Below is a small trained network, with its code and all its weights. Each question gives an input and a class and asks what happens when units are switched off, that is, made to give their printed mean instead of their output.

import numpy as np


def w(rows, s, z=0):
    codes = np.array(rows[::2]) - 128.0
    scale = np.full(codes.shape[1], s)
    scale[-1] = z or s
    return codes * scale


def norm(h):
    return h / np.sqrt((h * h).mean(-1, keepdims=True) + 1e-5)


def f(y):
    return np.maximum(y, 0)


def log_softmax(a):
    a = a - a.max(-1, keepdims=True)
    return a - np.log(np.exp(a).sum(-1, keepdims=True))


def net(x, mask):
    res = np.array(x, float).reshape(1, 4) / 4 @ E
    u = 0
    for l in range(3):
        y = f(norm(res) @ A[l][:, :-1].T + A[l][:, -1])
        res = res + np.where(mask[u : u + 11], y, B[l][:, -1]) @ B[l][:, :-1]
        u += 11
    return log_softmax(norm(res)[-1] @ U[:, :-1].T + U[:, -1])


A, B = {}, {}
E = w([
[5,134,95,156,157,161,181,120,215,171],'x0',
[131,131,131,124,126,134,117,134,135,135],'x1',
[151,140,179,4,109,81,147,39,235,126],'x2',
[147,70,239,209,29,168,182,90,119,174],'x3',
],0.0046)
A[0] = w([
[50,144,94,127,186,155,229,134,204,195,65],'0.n1',
[101,120,170,148,64,153,200,105,108,155,68],'0.n2',
[60,121,111,142,142,109,163,125,157,204,29],'0.n3',
[93,188,69,49,166,138,118,166,144,88,53],'0.n4',
[132,159,160,104,133,68,104,65,150,157,66],'0.n5',
[102,165,173,81,150,71,144,53,206,137,91],'0.n6',
[36,103,83,157,105,110,120,124,179,135,1],'0.n7',
[101,44,220,161,54,166,166,116,140,188,91],'0.n8',
[56,153,30,68,184,71,72,146,121,99,87],'0.n9',
[102,120,51,169,163,212,136,177,43,161,125],'0.n10',
[254,123,146,115,145,75,55,120,63,116,80],'0.n11',
],0.0046,0.0038)
B[0] = w([
[112,137,158,107,58,179,20,70,76,2,226],'0.n1',
[166,172,129,176,192,91,88,115,165,157,192],'0.n2',
[100,85,135,144,122,182,75,76,77,51,166],'0.n3',
[214,166,197,191,158,118,130,105,144,173,195],'0.n4',
[97,83,60,132,104,101,160,179,95,129,170],'0.n5',
[114,49,58,67,87,135,165,213,86,210,229],'0.n6',
[97,102,142,110,132,208,50,71,100,66,156],'0.n7',
[200,199,131,176,234,54,101,111,163,144,252],'0.n8',
[194,145,211,237,212,77,141,101,151,184,233],'0.n9',
[139,81,69,21,78,100,181,152,178,163,254],'0.n10',
[19,133,149,134,89,182,72,66,158,45,229],'0.n11',
],0.0048,0.0045)
A[1] = w([
[118,121,102,147,117,132,132,200,99,153,10],'1.n1',
[170,203,137,148,183,118,116,136,175,115,88],'1.n2',
[137,94,174,161,27,134,173,92,140,127,118],'1.n3',
[86,176,140,98,186,115,157,168,117,140,62],'1.n4',
[3,156,136,143,145,218,133,91,152,124,12],'1.n5',
[161,143,124,71,102,151,198,120,153,133,96],'1.n6',
[117,109,86,187,138,178,120,162,133,131,117],'1.n7',
[106,109,70,152,125,168,160,194,65,172,65],'1.n8',
[124,138,115,157,126,163,151,218,90,128,19],'1.n9',
[135,134,162,105,92,148,129,140,118,26,6],'1.n10',
[112,189,163,139,120,163,80,133,160,106,52],'1.n11',
],0.0056,0.0025)
B[1] = w([
[124,125,142,101,80,58,157,119,169,116,171],'1.n1',
[71,113,141,216,128,151,163,168,115,181,253],'1.n2',
[116,190,54,146,218,147,100,196,142,144,236],'1.n3',
[158,143,229,160,112,147,118,80,95,147,153],'1.n4',
[67,160,106,116,96,253,80,23,37,26,233],'1.n5',
[85,103,33,161,96,155,165,186,122,146,179],'1.n6',
[122,59,175,74,90,62,134,125,183,96,222],'1.n7',
[124,56,132,32,88,57,147,173,135,155,215],'1.n8',
[134,76,62,46,61,76,156,132,125,150,178],'1.n9',
[73,196,117,161,111,203,78,91,66,98,182],'1.n10',
[136,67,100,123,117,156,170,171,86,110,184],'1.n11',
],0.0043,0.003)
A[2] = w([
[103,62,147,182,128,158,98,153,147,135,97],'2.n1',
[186,176,165,83,93,154,77,109,36,19,48],'2.n2',
[146,133,206,214,139,169,143,107,129,191,59],'2.n3',
[125,142,154,19,105,138,146,98,149,170,128],'2.n4',
[128,196,104,125,248,109,130,149,127,100,41],'2.n5',
[127,99,142,25,95,132,230,138,165,164,65],'2.n6',
[110,201,109,145,235,108,158,199,124,86,53],'2.n7',
[161,137,155,110,106,147,120,126,71,97,12],'2.n8',
[139,131,222,200,125,142,209,110,103,190,2],'2.n9',
[146,188,161,125,55,182,79,124,56,3,39],'2.n10',
[134,111,71,25,56,136,234,153,146,174,53],'2.n11',
],0.005,0.0019)
B[2] = w([
[153,170,172,34,141,129,172,155,125,107,176],'2.n1',
[38,101,92,144,141,245,178,96,167,98,234],'2.n2',
[162,239,85,79,202,109,141,172,98,178,221],'2.n3',
[126,45,110,202,105,106,139,171,48,99,192],'2.n4',
[220,168,192,216,100,176,131,131,169,203,175],'2.n5',
[93,66,104,134,76,85,178,253,19,114,208],'2.n6',
[223,199,210,162,109,114,161,71,146,217,174],'2.n7',
[87,139,139,92,162,156,134,143,225,94,152],'2.n8',
[238,198,151,139,217,118,76,86,205,220,193],'2.n9',
[17,108,82,68,110,184,109,40,201,67,253],'2.n10',
[119,95,188,96,85,17,189,205,29,116,235],'2.n11',
],0.0046,0.0042)
U = w([
[230,244,169,195,205,114,115,114,180,221,250],'0',
[46,123,119,112,100,254,87,50,157,23,138],'1',
[123,52,125,82,53,29,184,223,72,140,1],'2',
],0.0095,0.00094)

Each question gives the input, the list of numbers given to net, and the class t.
The units are the neurons (one row each of A and B). Each row of codes is followed by its name. A weight is (code - 128) times the scale printed after its matrix; where a second scale follows, it is the last column's (A, B and U).
mask holds one flag per neuron, layer by layer. A switched-off neuron (its flag False) gives its mean, the last column of its row in B, instead of its output. The means were averaged over made-up inputs and are rounded, as every weight is.
A unit's drop is (log p(t) with every unit on - log p(t) with that unit switched off) / (log p(t) with every unit on - log p(t) with every unit switched off).
The circuit of an input: a set's keep is (log p(t) with only the set's units on - log p(t) with every unit switched off) / (log p(t) with every unit on - log p(t) with every unit switched off). Starting from the 12 units with the biggest drops (on a tie, the unit counted first), units are removed one at a time, each time the one whose removal leaves the highest keep (on an exact tie, the one counted first), for as long as the keep stays at least 0.8.
circuit, biggest first: the units of the circuit, biggest drop first
top k neurons: the k neurons with the biggest drops, biggest first
k most important neurons of layer l: the k neurons of layer l with the biggest drops, biggest first
drop of u: that unit's drop, to one decimal
input [-3,-3,-3,-1], class 1: circuit, biggest first -> [0.n11]
input [-6,4,-5,6], class 0: 3 most important neurons of layer 0 -> [0.n1, 0.n8, 0.n3]
input [-7,6,-8,-8], class 0: top 4 neurons -> [0.n9, 0.n6, 0.n1, 2.n7]
input [-5,-5,-2,-6], class 0: top 2 neurons -> [0.n9, 0.n1]
input [-8,5,-4,-8], class 0: circuit, biggest first -> [0.n9, 2.n5]
input [-6,1,5,-6], class 0: 2 most important neurons of layer 1 -> [1.n5, 1.n2]
input [6,-6,-7,6], class 2: 4 most important neurons of layer 1 -> [1.n8, 1.n7, 1.n9, 1.n2]
input [-4,4,6,-5], class 2: top 3 neurons -> [0.n8, 0.n6, 0.n2]
input [-3,0,-3,-1], class 1: top 2 neurons -> [0.n11, 0.n6]
input [4,3,-5,1], class 2: top 2 neurons -> [0.n10, 0.n11]
input [-5,-1,3,4], class 1: top 2 neurons -> [0.n11, 0.n9]
input [-8,-2,6,6], class 1: 2 most important neurons of layer 0 -> [0.n9, 0.n11]
input [-7,6,5,7], class 0: top 2 neurons -> [0.n1, 0.n8]
input [5,-4,-6,-1], class 2: circuit, biggest first -> [1.n8]
input [-8,-5,-1,8], class 0: 3 most important neurons of layer 0 -> [0.n1, 0.n8, 0.n2]
input [4,3,8,5], class 2: drop of 0.n6 -> 0.7
input [4,-7,-2,-6], class 0: drop of 0.n9 -> 0.6
input [3,-7,6,-8], class 0: drop of 0.n9 -> 1.2
input [-7,-1,-5,2], class 1: drop of 0.n11 -> 0.1
input [4,-5,7,1], class 2: circuit, biggest first -> [0.n6]
